Below are the code and all the weights of a small trained network. Each question names an input and a class and asks about switching units off, where a switched-off unit gives its printed mean instead of its output.

import numpy as np


def w(rows, s, z=0):
    codes = np.array(rows[::2]) - 128.0
    scale = np.full(codes.shape[1], s)
    scale[-1] = z or s
    return codes * scale


def f(y):
    return y / 2 * (1 + np.tanh(0.7978845608 * (y + 0.044715 * y**3)))


def log_softmax(a):
    a = a - a.max(-1, keepdims=True)
    return a - np.log(np.exp(a).sum(-1, keepdims=True))


def net(x, mask):
    res = np.array(x, float).reshape(1, 6) / 4 @ E
    y = f(res @ A[0][:, :-1].T + A[0][:, -1])
    res = res + np.where(mask, y, B[0][:, -1]) @ B[0][:, :-1]
    return log_softmax(res[-1] @ U[:, :-1].T + U[:, -1])


A, B = {}, {}
E = w([
[128,131,126,126,126,129,128],'x0',
[182,102,117,213,76,254,146],'x1',
[52,85,28,117,202,154,205],'x2',
[164,134,115,106,130,130,134],'x3',
[89,46,161,35,13,135,156],'x4',
[139,133,121,128,119,122,136],'x5',
],0.0094)
A[0] = w([
[103,94,148,23,114,64,140,139],'n0',
[147,178,117,188,146,191,132,142],'n1',
[119,205,134,126,192,53,135,175],'n2',
[132,89,150,130,69,216,170,120],'n3',
[105,136,140,78,130,56,104,206],'n4',
[160,165,194,150,77,100,62,254],'n5',
[158,147,201,132,92,106,58,245],'n6',
[154,156,137,160,102,122,88,169],'n7',
[126,90,127,140,69,200,160,135],'n8',
[69,63,2,112,197,157,234,209],'n9',
[164,151,122,207,148,184,130,132],'n10',
[126,192,126,131,198,64,107,176],'n11',
[129,169,118,157,209,75,99,179],'n12',
[129,192,115,135,207,57,96,184],'n13',
[122,71,113,87,103,105,147,154],'n14',
[129,114,71,168,165,191,164,160],'n15',
[161,162,162,118,93,105,95,187],'n16',
[139,57,156,129,58,216,171,100],'n17',
[146,148,159,116,101,104,88,166],'n18',
[115,161,110,118,160,96,121,136],'n19',
[145,141,109,197,134,158,105,147],'n20',
[169,159,101,217,156,183,127,156],'n21',
[98,108,99,115,143,115,161,147],'n22',
[170,159,204,128,91,119,36,255],'n23',
[117,186,119,139,178,108,110,159],'n24',
[95,91,59,130,175,155,197,193],'n25',
[96,89,147,49,90,45,153,157],'n26',
[100,110,148,50,97,51,95,155],'n27',
],0.009,0.0066)
B[0] = w([
[101,124,179,120,147,163,181,195],'n0',
[169,128,130,149,179,53,178,177],'n1',
[122,109,94,108,88,165,82,200],'n2',
[136,136,63,124,102,139,52,183],'n3',
[106,125,174,115,83,181,154,193],'n4',
[195,155,154,177,118,137,118,225],'n5',
[213,171,186,199,87,148,123,217],'n6',
[161,136,150,167,143,132,117,166],'n7',
[129,135,72,114,107,118,77,179],'n8',
[64,92,90,2,151,122,140,253],'n9',
[169,141,158,158,176,74,186,181],'n10',
[144,126,79,113,51,165,65,198],'n11',
[135,133,74,115,104,121,97,198],'n12',
[128,120,73,127,77,166,66,208],'n13',
[92,119,139,109,126,174,141,166],'n14',
[129,119,100,97,151,81,115,180],'n15',
[141,136,157,158,121,133,128,180],'n16',
[144,141,58,118,82,154,59,191],'n17',
[140,133,163,155,118,128,130,166],'n18',
[91,97,103,94,106,152,109,155],'n19',
[157,148,134,139,155,98,144,168],'n20',
[169,134,125,138,180,65,169,195],'n21',
[106,113,124,97,141,147,134,158],'n22',
[198,156,167,199,113,139,123,231],'n23',
[143,124,91,116,119,124,99,173],'n24',
[88,99,76,49,147,95,128,203],'n25',
[100,132,193,116,141,182,185,200],'n26',
[132,126,194,123,105,155,166,191],'n27',
],0.0092,0.014)
U = w([
[170,172,114,172,43,184,9,249],'0',
[97,64,54,89,99,146,29,162],'1',
[145,137,235,160,96,167,213,49],'2',
[64,93,165,94,190,187,230,46],'3',
[195,161,161,217,200,73,144,98],'4',
[131,110,107,113,253,41,191,91],'5',
],0.0072,0.0017)

Each question gives the input, the list of numbers given to net, and the class t.
The units are the neurons (one row each of A and B). Each row of codes is followed by its name. A weight is (code - 128) times the scale printed after its matrix; where a second scale follows, it is the last column's (A, B and U).
mask holds one flag per neuron, in row order. A switched-off neuron (its flag False) gives its mean, the last column of its row in B, instead of its output. The means were averaged over made-up inputs and are rounded, as every weight is.
A unit's drop is (log p(t) with every unit on - log p(t) with that unit switched off) / (log p(t) with every unit on - log p(t) with every unit switched off).
The circuit of an input: a set's keep is (log p(t) with only the set's units on - log p(t) with every unit switched off) / (log p(t) with every unit on - log p(t) with every unit switched off). Starting from the 12 units with the biggest drops (on a tie, the unit counted first), units are removed one at a time, each time the one whose removal leaves the highest keep (on an exact tie, the one counted first), for as long as the keep stays at least 0.8.
units of the circuit, in order: the units of the circuit, biggest drop first
most important unit: the unit with the biggest drop
k most important neurons: the k neurons with the biggest drops, biggest first
drop of u: that unit's drop, to one decimal
input [-6,0,5,-7,8,-1], class 3: most important unit	n26
input [3,0,-1,-3,8,5], class 2: units of the circuit, in order	[n26, n27]
input [-8,0,5,-7,8,6], class 3: 2 most important neurons	[n26, n0]
input [2,-2,-7,3,1,-6], class 2: 2 most important neurons	[n17, n3]
input [-2,0,4,-6,-8,6], class 1: 4 most important neurons	[n13, n11, n2, n12]
input [-7,0,5,-6,-5,4], class 1: 2 most important neurons	[n13, n11]
input [-6,-2,1,-1,-6,-6], class 1: 3 most important neurons	[n6, n23, n5]
input [-1,0,5,6,-7,-3], class 1: 4 most important neurons	[n13, n11, n2, n12]
input [-5,7,5,2,1,7], class 1: 2 most important neurons	[n17, n3]
input [6,7,1,3,3,3], class 1: 3 most important neurons	[n6, n23, n5]
input [3,7,7,8,-1,-8], class 5: drop of n0	0.0
input [-6,-3,1,-1,-7,0], class 1: drop of n6	0.2
input [-2,7,0,4,-6,-2], class 4: drop of n9	0.2
input [2,1,-3,3,-8,2], class 4: most important unit	n21
